<22> |  -2 |   2 |  13 |  10 |  25 |  11 |   6 |   9 |  18 | -19 |   7 | -10 | -25 |   4 |  -7 | -21 | -25 |   3 |  -1 |   7 |   5 |  -5 | -16 |   7 |  -6 |  -3 |   2 |   2 | -12 |
<20> |  -7 |   3 |  -4 |  12 |  -7 | -14 | -22 |  -5 | -10 |  -7 | -27 |   7 | -34 |  17 |   5 |   2 |  -8 |  -8 |   6 |  -5 |  19 |  -3 | -10 |  20 | -14 |  12 |   0 |   3 |  14 |
<19> |  -2 |   7 | -33 |   3 | -36 | -13 | -12 | -20 |   5 |  15 | -28 |  18 |   1 |   4 |  -6 |  25 |  18 |  -4 |   8 |  -9 |  18 |  -1 |  15 |  -5 |   1 |  10 |  -8 |  -4 |   9 |
<19> |  -4 |  -3 |   9 |   2 |  15 | -14 | -26 |   7 | -22 |  -7 | -13 | -16 | -15 |  10 |  15 |  -1 |  -9 |  -7 |  -4 |  -9 |  -7 |   3 |  -8 |  25 |  -6 |   5 |   1 |  10 |   6 |
<14> |  25 |  24 |  47 |  28 |   2 |   3 |  18 | -14 | -57 |  -8 | -13 |  23 |  -1 |   4 |  19 |  10 |  14 |  -7 |  17 |   3 |  14 |   2 | -46 |  26 | -10 |  21 |   1 |  -9 |  30 |
<24> |  18 |  30 |  -4 |  22 |  -5 |  17 |  10 | -35 |  21 |  16 | -23 |   0 |  21 | -19 | -17 |  18 |  23 |  15 |   3 |  -2 |   7 |   7 | -18 |   4 |   7 |   5 | -15 |  -4 | -34 |
<24> | -19 | -20 |   8 | -14 | -11 |  -3 | -28 | -11 | -10 |  17 |   1 |  -2 |   5 | -15 |   8 | -11 |  22 |  18 | -16 |   9 | -21 |  17 | -14 |   5 | -11 | -12 |  12 |  17 | -23 |
<19> |  13 |  -8 |  34 |  -2 |  50 |  24 |  33 |  28 |   9 | -29 |  47 | -20 |  13 |  -5 |  -8 | -30 | -33 |   2 |  -2 |  14 | -21 |  -9 | -11 | -16 |  13 | -17 |   2 |  -1 |   0 |
<24> | -23 | -30 |  22 | -34 | -17 |   5 | -18 | -18 | -29 |  15 |  21 |  25 |  15 | -35 |  -1 | -20 |  39 |  31 |  -3 |  36 | -22 |   7 | -23 | -19 | -13 | -14 |  19 |   8 | -10 |
<22> |  36 |  18 |  24 |  49 |  24 |   5 |  22 |   6 |  -9 | -24 |  -6 | -16 |  16 |  29 |   8 |  10 | -29 | -21 |   1 | -25 |   0 |   2 | -26 |  18 |  16 |   2 | -15 |   6 |  30 |
<19> |  -8 | -15 |  19 | -16 |   7 | -13 |  -4 |  32 | -34 |  14 |  21 | -23 |  11 |  10 |  45 |  -4 |   3 | -13 | -25 | -17 | -31 |  23 |  16 |  21 |  -5 |  -7 |  18 |  10 |  -2 |
<20> |  22 |   8 |  12 |  24 |  12 |  13 |   6 | -24 |   2 | -22 |  -8 |  11 |  16 |  -7 | -30 |   2 |  -6 |   9 |  18 |  12 |   5 | -15 | -36 | -14 |  14 |  -1 | -18 |   1 |  19 |
<14> |  -9 | -20 |  -4 |  12 | -10 |   1 |   2 |  17 |  20 |   3 |  18 | -14 |   4 |  22 |  14 | -12 | -16 |  -6 | -25 | -16 | -13 |  18 |   6 |   1 |  -1 | -21 |  10 |  17 |  -4 |
<19> |  -6 | -19 | -20 |  -2 | -12 |  -5 | -20 |  -8 |  15 |   2 |  -1 |  -4 |  20 |   0 | -13 |   2 |   1 |   6 |  -7 |  -3 | -14 |   1 |   5 | -17 |  11 | -16 |  -6 |  14 |   4 |
<28> |  -2 |  13 | -22 |  -3 | -41 | -11 | -15 | -37 | -13 |  15 | -37 |  39 |  -6 | -11 | -13 |  25 |  35 |   6 |  23 |   8 |  29 |  -9 |  -1 |  -6 |  -7 |  21 |  -7 | -12 |  14 |
<22> | -12 | -12 | -12 |   3 | -44 | -18 | -21 | -14 | -20 |  15 | -18 |  24 |  -2 |  12 |  12 |  12 |  21 |  -3 |  -2 |  -6 |   8 |  10 |  -2 |   3 | -11 |   2 |   7 |   8 |  21 |
<24> | -52 | -51 |   1 | -16 | -14 | -29 | -63 |  24 | -16 |   9 |   2 | -19 | -44 |  26 |  40 | -32 | -11 |   0 | -38 |  -9 | -22 |  28 |  -2 |  33 | -34 | -20 |  32 |  38 | -10 |
<14> |  -4 |  17 |  19 | -23 |  11 |   5 |  30 |  21 | -19 |  -1 |  16 |  15 | -34 |  -8 |  16 |  -9 |   2 |  -6 |  14 |  16 |  21 | -10 |  14 |   9 | -19 |  23 |  15 | -29 |  -4 |
<28> |   4 |  14 |  -2 |  -4 |  -4 |  13 |  31 |   6 |  17 |  15 |  14 |  -1 |   9 |  -8 |   5 |   3 |   9 |   1 |  -5 |  -2 |   3 |   7 |  18 |  -4 |   0 |   1 |   4 | -13 | -24 |
<22> | -30 | -17 |  30 | -26 | -14 |  17 |   4 | -10 | -11 |   4 |  25 |  38 | -32 | -28 |  -4 | -38 |  22 |  30 |   5 |  49 |  10 |  -1 | -30 | -11 | -34 |  -3 |  29 |  -6 | -20 |
<14> |  -8 |   1 | -20 | -32 |  12 |   8 | -19 | -22 |  25 |   6 |  -6 |  -3 |  10 | -43 | -38 |  -1 |  18 |  28 |  11 |  25 |  -8 | -17 |   9 | -25 |  10 |  -2 | -13 |  -6 | -35 |
<28> |  -9 |   1 | -12 | -17 |  17 |  -8 | -34 |  -7 |   5 |   3 | -19 | -19 |  -8 | -16 | -10 |   1 |   3 |   9 |   0 |   3 |  -9 |  -5 |   6 |   8 |   1 |   4 |  -8 |   5 | -23 |
<20> | -13 |   4 | -11 |  35 | -25 |  -5 | -22 | -17 |  21 |   9 | -33 |  -1 | -34 |  23 |   8 |  -1 |  -4 |   1 | -14 | -16 |  19 |  20 | -22 |  31 | -21 |   0 |   4 |  17 | -21 |
<22> |  -8 | -10 | -13 |   0 | -34 | -17 | -16 |  -6 | -18 |  15 | -12 |  13 |   5 |  11 |  14 |  14 |  16 |  -6 |  -4 | -11 |   1 |  10 |   8 |   2 |  -4 |   1 |   5 |   6 |  19 |
<22> |  15 | -18 |  -3 |  -1 | -19 |  13 |  36 |   5 |   8 |   3 |  41 |  12 |  61 |  -1 |  -9 |   5 |   6 |  -1 |  -5 |  -1 | -21 |   2 |  14 | -46 |  27 | -25 |  -2 |   0 |  28 |
<24> |  24 |  34 |  13 |   1 |  26 |  31 |  42 |  -4 |  27 |  23 |  16 | -29 |  42 | -32 |  -1 |   8 |  19 |  14 | -12 |  -4 | -19 |  14 |   7 |   2 |  15 |  -2 |  -7 | -11 | -64 |
<20> |  19 |  24 |   4 |   7 |   9 | -23 |   1 |  19 | -42 |   9 | -20 | -20 |   4 |  22 |  42 |  32 |   1 | -33 |  -2 | -37 |  -1 |   9 |  22 |  38 |   4 |  24 |  -5 |  -7 |  19 |
<19> |  -7 | -24 |  -5 | -33 | -15 | -21 | -12 |  22 | -37 |  31 |  20 | -18 |  47 |  -1 |  40 |  16 |  26 | -11 | -25 | -22 | -43 |  23 |  41 |  -2 |  11 | -12 |  11 |  10 |   8 |
<28> |   6 |  -8 |  51 |  16 |  14 |  21 |   7 | -15 | -21 | -12 |  16 |   9 |   9 | -14 |  -2 | -25 |   6 |  21 |  -1 |  24 | -13 |   8 | -61 |   3 |  -9 | -12 |   9 |  11 |  -4 |
<24> | -10 | -17 | -26 |   7 | -12 | -25 | -39 |   7 |   2 |   9 | -20 | -25 |   4 |  25 |  16 |  12 |  -9 | -13 | -21 | -32 | -16 |  15 |  17 |  16 |   5 |  -9 |  -3 |  24 |   6 |
<20> |   3 |  13 | -17 | -17 |   4 | -32 | -12 |  17 | -38 | -16 | -25 |  13 | -34 |  17 |   9 |  22 | -12 | -31 |  30 |  -8 |  29 | -29 |  33 |  10 |  -1 |  36 |  -8 | -23 |  52 |
<28> |   7 |  39 |   8 | -12 | -20 |  18 |  29 | -33 |  -8 |  32 | -12 |  32 |   2 | -42 |  -4 |  16 |  54 |  20 |  18 |  23 |  25 |   1 |  -6 |   1 | -14 |  26 |   3 | -31 | -39 |
<28> |   7 |  -7 |  53 |  11 |  39 |  -1 |   4 |  27 | -44 | -30 |  18 | -11 | -19 |  17 |  25 | -23 | -28 | -12 |  -1 |   3 | -10 |   0 | -34 |  26 | -10 |   1 |  11 |   7 |  27 |
<20> |  16 |  10 | -13 |  -8 |   2 |  10 |  34 |  10 |  18 |   8 |  20 |  -8 |  36 |  -7 |  -5 |  14 |   3 |  -6 |  -1 |  -8 |  -8 |  -2 |  32 | -22 |  22 |  -4 |  -8 | -13 |  -4 |
<24> |  16 |  37 |   7 |  25 |   9 |  25 |  17 | -27 |  31 |  18 | -18 | -14 |   8 | -20 |  -8 |   8 |  17 |  17 |  -5 |  -3 |   6 |  14 | -21 |  18 |  -1 |   6 |  -9 |  -3 | -60 |
<22> |   4 |  -2 |  15 |   1 | -13 |  -3 |   6 |  -1 | -30 |   8 |   4 |  12 |  12 |   2 |  17 |   6 |  15 |  -4 |  -1 |  -2 |  -4 |   8 |  -6 |   4 |  -4 |   3 |   7 |  -1 |  15 |
<28> |  20 | -16 | -22 | -11 |  48 |   2 |  -7 |  13 |  31 | -35 |  17 | -35 |  44 |  -6 | -43 |   0 | -39 |  -3 |   8 |  -2 | -32 | -30 |  23 | -43 |  49 | -21 | -32 |   7 |  23 |
<24> | -17 | -19 |   3 | -10 |  -5 |  -8 |   9 |  33 |  -8 | -18 |  23 |  15 | -38 |  25 |  13 | -21 | -27 | -16 |   2 |   6 |  15 |  -8 |  13 |  -4 | -15 |   0 |  18 |  -5 |  32 |
<19> |  -8 | -18 | -24 |   7 | -19 |  -1 | -12 |  -7 |  29 |   1 |   0 |   0 |  10 |   8 | -15 |  -2 |  -6 |   4 |  -9 |  -5 |  -4 |   3 |   4 | -17 |   7 | -18 |  -3 |  14 |   2 |
<14> |   9 |   0 |  22 |  33 |  -8 |  -4 |   5 |   4 | -22 |  -1 |  -4 |  -2 |   1 |  28 |  27 |   3 |  -6 | -14 | -12 | -20 |  -1 |  19 | -24 |  25 |  -6 |  -2 |   6 |  13 |  19 |
<14> |  14 |  23 | -10 |  11 |  -8 |  -9 |  -8 | -21 | -12 |   8 | -33 |   5 |   6 |  -2 |  -2 |  28 |  16 |  -5 |  12 | -11 |  12 |  -3 |   0 |  11 |   5 |  18 | -14 |  -7 |   6 |
<19> |  38 |  39 | -10 |  -9 |  30 |  13 |  11 | -44 |   1 | -29 | -28 |  28 |  20 | -47 | -71 |  26 |  11 |  15 |  63 |  35 |  26 | -58 | -11 | -41 |  32 |  29 | -44 | -36 |  25 |
<28> |  16 |  -1 |  12 |   9 |   7 |   9 |  26 |   7 |  -3 | -14 |  19 |   7 |  18 |   5 |  -6 |  -1 | -10 |  -6 |   7 |   2 |  -1 |  -8 |  -5 | -16 |  12 |  -5 |  -3 |  -6 |  25 |
<20> |  19 |  37 |  13 | -17 |  17 |  -4 |  -4 | -20 | -41 |  17 | -28 |  -1 |  14 | -35 |   6 |  29 |  39 |   5 |  19 |   4 |   0 |  -6 |   0 |  19 |   3 |  31 | -12 | -20 | -17 |
<24> |  28 |  34 |  -1 |  17 |   2 |  20 |  17 | -39 |  16 |  14 | -20 |   1 |  37 | -29 | -24 |  24 |  28 |  17 |  11 |   2 |   3 |   0 | -16 |  -6 |  17 |   7 | -22 |  -9 | -29 |
<20> | -11 | -36 |  19 | -17 |  14 |   6 |  -2 |  14 |  -7 | -23 |  38 |   7 |   4 |  -5 | -11 | -32 | -17 |  10 |  -1 |  25 | -19 | -10 | -13 | -27 |   2 | -22 |  10 |   9 |  22 |
<22> | -11 |   5 |  13 | -45 |  -6 |  21 |   8 | -31 |  -9 |  18 |  12 |  35 |   7 | -64 | -25 | -10 |  51 |  40 |  20 |  53 |   3 | -13 | -10 | -29 | -11 |   8 |   7 | -23 | -35 |
<14> | -19 | -13 |   0 |   8 |  -3 | -15 |   6 |  52 |   2 |  -1 |  17 | -21 | -42 |  50 |  49 | -15 | -37 | -32 | -29 | -31 |   4 |  21 |  26 |  34 | -21 |  -4 |  25 |   9 |   5 |
<19> |  13 |  11 |  -9 |   5 |  10 | -11 |  -4 |   1 | -10 | -14 | -17 |  -1 |  -3 |   9 |  -6 |  15 | -11 | -14 |  16 |  -8 |  10 | -16 |   8 |   2 |  10 |  13 | -14 |  -7 |  27 |
<28> |   3 | -33 | -16 |  -5 |  49 | -17 | -48 |  16 |  11 | -42 |   0 | -42 |  15 |  11 | -28 |  -9 | -49 |  -6 |   0 |  -8 | -35 | -23 |   5 | -17 |  33 | -22 | -24 |  27 |  33 |
<14> | -32 | -35 | -29 | -20 |   8 | -16 | -22 |  45 |  32 | -10 |  20 | -29 | -32 |  28 |   9 | -24 | -43 | -14 | -23 | -13 | -11 |   1 |  41 |  -1 |  -4 | -19 |  12 |  15 |  -3 |
<22> | -22 | -20 |  -4 |   6 | -12 |  -2 | -12 |   5 |  16 |  -8 |   4 |   7 | -33 |  16 |  -1 | -22 | -17 |   3 |  -8 |   6 |  10 |   3 | -10 |   2 | -17 | -10 |  12 |  11 |   1 |
<20> |  48 |  26 |  62 | -24 |  60 |   7 |  18 |  -3 | -84 |  -2 |  13 | -17 |  72 | -48 |  13 |  23 |  35 |   4 |  19 |  10 | -45 |  -9 | -17 |   4 |  30 |  16 | -16 | -17 |  13 |
<14> |  -3 |   8 |   8 |   4 | -11 |  10 |  30 |  14 |   7 |  17 |  17 |   0 |  -4 |   6 |  23 |  -4 |   5 |  -4 | -14 |  -7 |   4 |  18 |   9 |  10 | -12 |  -1 |  16 |  -6 | -21 |
|   1 |  -5 | -21 | -21 |  48 | -12 | -15 |  36 |  20 | -16 |   7 | -50 |   1 |   6 |  -3 |  -1 | -38 | -15 |  -7 | -18 | -23 | -13 |  43 |   0 |  22 |  -4 | -13 |   3 |  -6 | | <28>
|  16 |   9 |  36 |  42 | -14 |  -1 |  28 |  12 | -36 |   0 |   3 |   9 |  -4 |  38 |  43 |   4 |  -5 | -24 | -10 | -23 |   9 |  24 | -26 |  33 | -13 |   5 |  14 |   4 |  29 | | <14>
| -24 | -18 |  10 | -16 | -18 |   9 |  16 |  17 |   7 |  14 |  33 |   9 | -14 |   0 |  19 | -25 |   6 |   7 | -18 |  11 |  -3 |  16 |   6 |  -3 | -21 | -13 |  28 |   1 | -20 | | <24>
|  -5 |  -9 |  -5 |  21 |  14 |  -6 | -29 |  -4 |  15 | -23 | -19 | -12 | -24 |  18 | -14 | -11 | -30 |  -1 |   0 |  -4 |   4 |  -6 | -22 |  10 |  -1 |  -6 |  -8 |  18 |   9 | | <19>
|  -2 |  17 |  -4 | -30 | -10 |  35 |  45 | -14 |  37 |  31 |  30 |  15 |  25 | -51 | -20 |  -5 |  39 |  31 |   1 |  29 |   1 |   1 |  19 | -33 |   1 |  -3 |   6 | -25 | -62 | | <14>
|   8 |   5 |   4 |  -4 |  17 |  24 |  20 | -10 |  28 | -11 |  16 |   4 |  11 | -24 | -33 | -12 |  -3 |  18 |  11 |  23 |   0 | -15 |  -9 | -27 |  10 |  -7 |  -8 |  -9 | -16 | | <22>
| -27 | -27 | -13 | -10 | -30 | -20 | -21 |  18 | -10 |  12 |   4 |   3 | -19 |  23 |  27 |  -6 |  -1 | -10 | -18 | -11 |  -3 |  15 |  18 |   9 | -17 |  -7 |  20 |  13 |  11 | | <22>
|  30 |  27 |  12 |  37 |   2 | -24 |  -9 |  -3 | -51 |   3 | -41 | -14 |  11 |  30 |  37 |  40 |   3 | -32 |   2 | -43 |   2 |  13 | -10 |  47 |   6 |  24 | -13 |   4 |  34 | | <22>
|  -9 | -11 | -26 | -20 | -15 |  13 |  31 |  20 |  46 |  20 |  39 |  -8 |  23 |  -5 |  -3 |  -5 |   1 |   2 | -19 |  -4 | -12 |   8 |  47 | -32 |  10 | -20 |   8 |  -6 | -27 | | <20>
|  -2 |  14 | -17 |  -3 |  -4 |  -8 |  -9 |  -3 |   6 |  12 | -20 |  -8 |  -8 |   0 |   4 |  14 |   6 |  -4 |  -1 | -11 |   7 |   2 |  17 |  13 |  -2 |  11 |  -5 |  -4 | -15 | | <14>
|  -7 | -32 | -13 |   8 |  10 |  -1 | -18 |  14 |  32 | -14 |  17 | -29 |  16 |  18 | -10 | -16 | -32 |  -1 | -22 | -12 | -28 |   6 |   3 | -14 |  16 | -32 |  -4 |  28 |   3 | | <28>
| -27 | -34 |  -2 | -44 |   3 | -19 |  -9 |  44 | -23 |  -8 |  33 |   1 | -22 |  11 |  21 | -20 | -16 | -14 |  -5 |   7 | -10 |  -8 |  37 | -10 |  -9 |  -4 |  21 |  -3 |  27 | | <20>
| -15 | -46 | -39 |  19 | -17 |   6 | -30 | -14 |  70 | -16 |   8 | -10 |  21 |  14 | -46 | -19 | -30 |  17 | -19 |  -1 | -19 |   0 |  -9 | -43 |  21 | -48 | -12 |  37 |   3 | | <19>
|  52 |  49 |  31 |  23 |  54 |  36 |  41 | -29 |   8 | -23 |  -5 |  -6 |  35 | -37 | -41 |  11 |   2 |  15 |  32 |  18 |   4 | -25 | -38 | -11 |  28 |  14 | -33 | -22 | -14 | | <22>
|  -1 | -25 |   3 |  11 |  -1 |  12 | -30 | -38 |  16 | -10 |  -3 |   4 |  31 | -21 | -39 | -13 |   7 |  32 |  -1 |  21 | -22 |  -2 | -45 | -26 |  13 | -27 | -12 |  26 |  -4 | | <28>
|  10 |   1 |  31 |  20 |  14 |  29 |  28 | -10 |  14 | -24 |  20 |  17 |  -4 |  -8 | -24 | -25 | -13 |  16 |  10 |  27 |   9 |  -9 | -44 | -15 |  -3 |  -9 |   1 |  -2 |   0 | | <22>
| -31 | -37 | -10 | -16 | -43 | -11 | -41 | -17 |  -6 |  36 |   0 |   2 |  21 | -10 |  15 |  -4 |  37 |  21 | -30 |   0 | -30 |  31 |  -3 |  -2 | -11 | -25 |  17 |  29 | -23 | | <24>
| -12 | -17 |   2 |  -2 |  -2 |  -6 |  -8 |  13 |  -3 |  -7 |   9 |   0 | -14 |  13 |   8 | -13 | -13 |  -4 |  -7 |   0 |  -2 |   2 |   0 |   2 |  -7 |  -7 |   9 |   8 |  11 | | <20>
|  20 |  23 |   8 | -10 |  41 |   1 | -28 | -38 | -20 | -26 | -37 |   7 |   0 | -41 | -46 |  11 |   9 |  19 |  43 |  30 |   8 | -40 | -31 |  -7 |  14 |  23 | -32 | -13 |   8 | | <19>
|  23 |  27 | -29 |  22 | -29 |  16 |  36 | -20 |  41 |  30 |  -6 |  -2 |  49 |  -4 |  -9 |  33 |  23 |   0 |  -7 | -23 |   3 |  14 |  23 | -15 |  22 |  -3 | -15 |  -8 | -25 | | <24>
|  21 |  39 |  38 |  -8 |  17 |  21 |  51 |   0 | -28 |   7 |  13 |  17 |  -1 | -26 |  11 |   4 |  23 |   3 |  19 |  18 |  16 |  -5 |  -8 |   9 |  -9 |  26 |   6 | -34 | -15 | | <28>
|   1 |   2 |  43 |  -8 |  46 |  -5 | -38 | -11 | -49 | -23 | -18 |  -8 | -21 | -21 |  -1 | -15 |   0 |  13 |  15 |  23 | -11 | -12 | -48 |  27 | -11 |  13 |  -3 |   7 |   2 | | <28>
|   2 |  21 |  31 |   4 |  13 |  27 |  16 | -22 |   5 |   3 |   1 |  11 | -15 | -30 | -11 | -17 |  17 |  26 |   7 |  28 |  11 |   1 | -39 |   9 | -17 |   7 |   6 |  -9 | -43 | | <24>
| -31 | -32 | -16 |  -3 | -30 | -25 | -25 |  25 |  -5 |   8 |   3 |  -2 | -28 |  37 |  32 | -10 | -13 | -16 | -24 | -19 |  -2 |  18 |  19 |  14 | -19 | -10 |  22 |  19 |  15 | | <22>
|  -9 |  -4 | -19 |  23 | -29 | -15 | -38 | -28 |   2 |   3 | -41 |  12 | -16 |  15 |  -7 |  11 |   5 |   2 |   1 |  -8 |  15 |   5 | -20 |  13 |  -9 |   3 |  -6 |  16 |  10 | | <24>
| -25 | -14 | -28 | -15 | -26 |  10 |  13 |  13 |  51 |  27 |  26 |  -7 |   1 |  -1 |   4 | -12 |   4 |   8 | -27 |  -4 |  -6 |  19 |  35 | -15 |  -7 | -20 |  16 |   4 | -44 | | <20>
| -24 |   8 | -29 | -21 |  -8 | -24 | -40 |   1 |   0 |  22 | -35 | -14 | -37 |   0 |  16 |  11 |  11 |  -4 |  -6 | -13 |  10 |   6 |  29 |  31 | -18 |  18 |   3 |   0 | -30 | | <28>
